Here is a tiny trained network, its code and every weight. The questions are about switching its units off for an input and a target symbol, where a switched-off unit gives its printed mean instead of its output.

import numpy as np


def w(rows, s, z=0):
    codes = np.array(rows[::2]) - 128.0
    scale = np.full(codes.shape[1], s)
    scale[-1] = z or s
    return codes * scale


def f(y):
    return np.maximum(y, 0)


def softmax(a):
    e = np.exp(a - a.max(-1, keepdims=True))
    return e / e.sum(-1, keepdims=True)


def log_softmax(a):
    a = a - a.max(-1, keepdims=True)
    return a - np.log(np.exp(a).sum(-1, keepdims=True))


def net(x, mask):
    ids = ['αβδεθλμσφψ'.index(c) for c in x.split()]
    T = len(ids)
    res = E[ids] + P[:T]
    u = 0
    for l in range(3):
        r = res
        for j in range(2):
            rows = slice(3 * j, 3 * j + 3)
            q, k, v = (r @ M[l][rows].T for M in (Q, K, V))
            z = softmax(np.where(np.tri(T) > 0, q @ k.T / 3**0.5, -1e9)) @ v
            o = O[l][rows]
            res = res + np.where(mask[u + j], z, o[:, -1]) @ o[:, :-1]
        u += 2
        y = f(res @ A[l][:, :-1].T + A[l][:, -1])
        res = res + np.where(mask[u : u + 8], y, B[l][:, -1]) @ B[l][:, :-1]
        u += 8
    return log_softmax(res[-1] @ U[:, :-1].T + U[:, -1])


Q, K, V, O, A, B = {}, {}, {}, {}, {}, {}
E = w([
[129,153,158,111,61,74,154],'α',
[125,143,162,130,85,103,124],'β',
[121,143,161,137,92,96,125],'δ',
[123,148,167,147,94,89,113],'ε',
[146,112,149,89,48,124,151],'θ',
[134,145,157,150,96,143,74],'λ',
[32,120,165,210,159,83,121],'μ',
[66,86,84,123,125,199,90],'σ',
[155,251,129,103,169,160,199],'φ',
[184,120,118,110,159,86,55],'ψ',
],0.014)
P = w([
[134,174,254,227,62,215,162],'0',
[139,185,158,204,45,156,127],'1',
[143,183,116,176,49,119,110],'2',
[134,167,112,145,72,100,97],'3',
[138,141,112,115,90,92,96],'4',
[137,128,126,86,116,91,88],'5',
[139,100,140,48,143,90,94],'6',
[150,90,146,34,165,88,83],'7',
[153,69,161,1,190,82,80],'8',
],0.008)
Q[0] = w([
[148,208,199,160,65,60,77],'L0H1',
[143,107,133,106,122,125,100],'L0H1',
[133,196,92,96,215,220,166],'L0H1',
[135,142,148,178,2,147,123],'L0H2',
[114,118,107,164,152,156,144],'L0H2',
[146,202,123,26,42,146,17],'L0H2',
],0.0076)
K[0] = w([
[184,140,165,106,185,48,123],'L0H1',
[138,85,120,118,125,115,107],'L0H1',
[112,174,69,108,137,230,184],'L0H1',
[138,181,151,95,78,223,116],'L0H2',
[101,189,122,168,161,130,141],'L0H2',
[217,113,69,2,132,141,87],'L0H2',
],0.0075)
V[0] = w([
[146,110,185,164,114,115,94],'L0H1',
[131,3,69,115,147,152,51],'L0H1',
[123,109,45,157,208,205,86],'L0H1',
[119,117,150,199,184,36,86],'L0H2',
[123,81,103,74,121,28,148],'L0H2',
[47,208,99,188,206,98,178],'L0H2',
],0.0066)
O[0] = w([
[140,141,149,141,90,124,88,219],'L0H1',
[139,177,27,110,125,142,75,13],'L0H1',
[85,166,3,150,118,117,155,2],'L0H1',
[139,154,142,130,186,38,79,110],'L0H2',
[160,97,99,129,229,148,139,25],'L0H2',
[64,180,119,118,135,44,140,91],'L0H2',
],0.0073,0.0033)
A[0] = w([
[150,140,176,88,184,67,128,251],'L0N1',
[168,129,159,138,93,139,102,12],'L0N2',
[96,139,172,81,65,146,110,57],'L0N3',
[236,144,129,125,69,125,82,87],'L0N4',
[192,217,74,134,205,183,132,184],'L0N5',
[127,210,89,128,136,62,30,50],'L0N6',
[81,71,110,50,83,120,140,193],'L0N7',
[121,3,82,176,143,161,32,222],'L0N8',
],0.0069,0.0028)
B[0] = w([
[127,133,170,103,140,84,116,253],'L0N1',
[143,113,93,149,131,86,132,179],'L0N2',
[138,111,127,149,98,114,132,238],'L0N3',
[205,158,100,141,109,73,132,213],'L0N4',
[80,150,214,100,90,183,85,142],'L0N5',
[172,127,107,109,134,1,176,158],'L0N6',
[116,115,113,150,100,86,76,221],'L0N7',
[93,147,120,86,76,154,57,248],'L0N8',
],0.0089,0.0048)
Q[1] = w([
[124,164,100,90,156,163,138],'L1H1',
[131,97,127,141,119,69,94],'L1H1',
[103,154,110,109,112,166,112],'L1H1',
[81,120,117,155,120,163,175],'L1H2',
[64,161,143,131,42,136,114],'L1H2',
[172,140,39,223,254,207,230],'L1H2',
],0.01)
K[1] = w([
[111,96,123,117,99,122,119],'L1H1',
[148,159,122,123,160,130,128],'L1H1',
[109,137,115,145,129,138,103],'L1H1',
[141,158,134,178,123,115,147],'L1H2',
[151,155,124,83,159,128,131],'L1H2',
[124,129,135,249,59,115,141],'L1H2',
],0.016)
V[1] = w([
[200,203,177,142,112,64,132],'L1H1',
[96,208,158,169,157,143,94],'L1H1',
[76,98,100,124,127,63,180],'L1H1',
[100,2,87,150,93,40,60],'L1H2',
[181,63,151,145,55,117,124],'L1H2',
[246,212,154,115,142,85,150],'L1H2',
],0.006)
O[1] = w([
[75,126,216,132,156,167,79,254],'L1H1',
[140,175,141,180,57,152,120,160],'L1H1',
[185,60,141,169,123,136,134,107],'L1H1',
[198,137,121,241,164,124,68,224],'L1H2',
[200,148,147,145,112,174,109,207],'L1H2',
[129,209,143,1,157,156,77,88],'L1H2',
],0.0056,0.0072)
A[1] = w([
[177,118,151,124,111,47,116,252],'L1N1',
[169,148,115,151,122,72,95,219],'L1N2',
[145,140,124,103,133,130,82,236],'L1N3',
[110,132,146,136,84,132,124,194],'L1N4',
[114,128,6,110,135,116,106,52],'L1N5',
[183,138,108,104,113,120,138,186],'L1N6',
[79,113,148,122,122,156,114,170],'L1N7',
[80,102,146,139,152,166,100,199],'L1N8',
],0.011,0.0023)
B[1] = w([
[111,165,137,135,196,194,150,250],'L1N1',
[126,118,63,151,200,162,166,218],'L1N2',
[66,111,81,140,101,188,113,182],'L1N3',
[132,207,93,137,122,152,98,206],'L1N4',
[225,94,41,99,228,2,129,159],'L1N5',
[78,109,92,139,168,198,150,145],'L1N6',
[99,166,119,140,59,95,111,166],'L1N7',
[91,117,106,196,75,205,132,166],'L1N8',
],0.0068,0.014)
Q[2] = w([
[161,38,119,203,62,9,246],'L2H1',
[216,100,67,79,155,35,128],'L2H1',
[66,151,146,212,152,254,61],'L2H1',
[92,169,94,54,210,173,165],'L2H2',
[114,145,125,186,220,137,106],'L2H2',
[150,123,98,180,163,153,151],'L2H2',
],0.0077)
K[2] = w([
[185,200,95,176,65,121,133],'L2H1',
[191,205,147,146,143,133,174],'L2H1',
[88,12,106,145,161,134,73],'L2H1',
[155,124,144,116,186,108,156],'L2H2',
[121,56,143,133,131,113,55],'L2H2',
[179,101,100,101,107,116,76],'L2H2',
],0.011)
V[2] = w([
[170,120,100,125,211,156,56],'L2H1',
[239,63,88,44,55,200,72],'L2H1',
[70,102,100,132,104,28,18],'L2H1',
[200,119,84,121,199,28,132],'L2H2',
[115,99,64,142,143,167,39],'L2H2',
[254,195,144,140,138,138,210],'L2H2',
],0.0049)
O[2] = w([
[146,192,83,82,159,140,87,148],'L2H1',
[255,200,194,46,90,126,208,105],'L2H1',
[76,192,66,155,86,85,188,180],'L2H1',
[113,107,202,165,104,141,114,1],'L2H2',
[169,139,112,180,65,144,156,230],'L2H2',
[123,106,130,40,131,154,56,62],'L2H2',
],0.0071,0.0091)
A[2] = w([
[129,79,177,183,109,159,66,195],'L2N1',
[165,157,208,138,153,166,130,78],'L2N2',
[153,138,15,139,70,175,79,253],'L2N3',
[192,66,50,105,254,74,145,140],'L2N4',
[101,155,246,144,250,79,152,18],'L2N5',
[79,141,171,137,129,148,43,100],'L2N6',
[40,123,86,166,137,100,98,195],'L2N7',
[144,56,135,199,120,167,217,141],'L2N8',
],0.0069,0.0033)
B[2] = w([
[109,137,122,170,109,159,108,173],'L2N1',
[156,106,92,96,83,96,88,161],'L2N2',
[144,144,201,138,197,71,173,251],'L2N3',
[61,90,231,161,2,81,93,150],'L2N4',
[186,88,75,114,154,68,79,165],'L2N5',
[102,154,71,78,128,131,62,179],'L2N6',
[185,126,196,60,185,168,201,212],'L2N7',
[124,191,174,101,141,103,43,178],'L2N8',
],0.0072,0.017)
U = w([
[99,204,178,127,94,193,116,217],'α',
[165,177,70,78,181,112,145,166],'β',
[165,96,170,99,147,59,96,71],'δ',
[92,104,103,149,154,199,137,100],'ε',
[123,131,97,128,77,136,97,2],'θ',
[110,134,2,144,65,121,69,64],'λ',
[173,93,132,103,118,184,144,103],'μ',
[146,142,162,157,108,102,161,188],'σ',
[115,130,60,134,76,128,89,28],'φ',
[87,141,146,70,94,99,149,130],'ψ',
],0.0072,0.0045)

Each question gives the input, a string of symbols that net reads in full, and the target symbol t.
The units are the heads (3 rows each of Q, K, V and O) and the neurons (one row each of A and B). Each row of codes is followed by its name. A weight is (code - 128) times the scale printed after its matrix; where a second scale follows, it is the last column's (O, A, B and U).
mask holds one flag per unit, layer by layer, with each layer's heads first. A switched-off unit (its flag False) gives its mean, the last column of its rows in O or B, instead of its output. The means were averaged over made-up inputs and are rounded, as every weight is.
A unit's drop is (log p(t) with every unit on - log p(t) with that unit switched off) / (log p(t) with every unit on - log p(t) with every unit switched off).
The circuit of an input: a set's keep is (log p(t) with only the set's units on - log p(t) with every unit switched off) / (log p(t) with every unit on - log p(t) with every unit switched off). Starting from the 12 units with the biggest drops (on a tie, the unit counted first), units are removed one at a time, each time the one whose removal leaves the highest keep (on an exact tie, the one counted first), for as long as the keep stays at least 0.8.
circuit, biggest first: the units of the circuit, biggest drop first
top k neurons: the k neurons with the biggest drops, biggest first
top k neurons in layer l: the k neurons of layer l with the biggest drops, biggest first
heads that matter: for each layer, one digit per head in row order, 1 if its drop is at least 0.15 and else 0, layers parted by /
input α φ μ σ, target ψ: top 2 neurons	[L0N7; L1N1]
input μ μ μ θ μ, target δ: circuit, biggest first	[L0H2; L0N6; L2H2]
input θ μ μ λ, target ε: heads that matter	01 / 00 / 10
input α σ α φ σ α, target ψ: top 2 neurons	[L0N7; L0N1]
input φ μ β μ, target ε: top 2 neurons	[L2N7; L2N3]
input α μ σ ψ ψ θ, target β: circuit, biggest first	[L2H1; L1H2; L2N4; L0H2]
input β μ σ φ σ, target β: heads that matter	10 / 10 / 01
input μ α α μ α θ, target ε: heads that matter	00 / 01 / 10
input λ σ λ ψ σ, target β: heads that matter	10 / 01 / 00
input ε λ σ μ μ, target β: top 2 neurons	[L0N6; L2N5]
input μ μ μ α ε θ ε ε θ, target μ: heads that matter	01 / 00 / 10
input δ ε σ σ α ε μ, target ε: top neuron	[L0N1]
input μ ψ φ β σ σ σ, target σ: top 2 neurons	[L2N3; L2N4]
input δ μ α α μ θ, target ε: top neuron	[L0N4]
input φ α α, target ψ: heads that matter	00 / 01 / 01
input σ φ φ β, target ψ: heads that matter	00 / 01 / 01
input μ μ β ε σ ε δ φ, target ψ: heads that matter	00 / 01 / 00
input ε σ θ μ ψ μ σ σ σ, target δ: heads that matter	10 / 10 / 10
input σ θ σ σ α σ δ φ σ, target ψ: top 3 neurons	[L2N4; L0N5; L0N7]
input μ δ μ σ σ λ, target σ: heads that matter	00 / 01 / 11
input μ β μ, target β: top 2 neurons	[L2N7; L2N5]
input β σ α μ φ θ, target ψ: top neuron in layer 2	[L2N1]
input θ δ φ φ σ φ ε β, target ψ: top 2 neurons	[L0N7; L1N2]
input ψ α μ μ α ε, target ε: top 2 neurons in layer 0	[L0N4; L0N6]
input θ φ ε δ μ σ σ, target σ: top 3 neurons	[L2N3; L1N1; L2N6]
input σ α φ σ σ φ φ β σ, target δ: top 2 neurons	[L1N5; L2N4]
input σ σ σ λ σ φ, target ψ: top 2 neurons	[L0N5; L1N1]
input α σ σ ψ ε, target β: top 2 neurons in layer 2	[L2N4; L2N1]
input σ α μ β ψ, target α: top 3 neurons in layer 1	[L1N3; L1N1; L1N2]
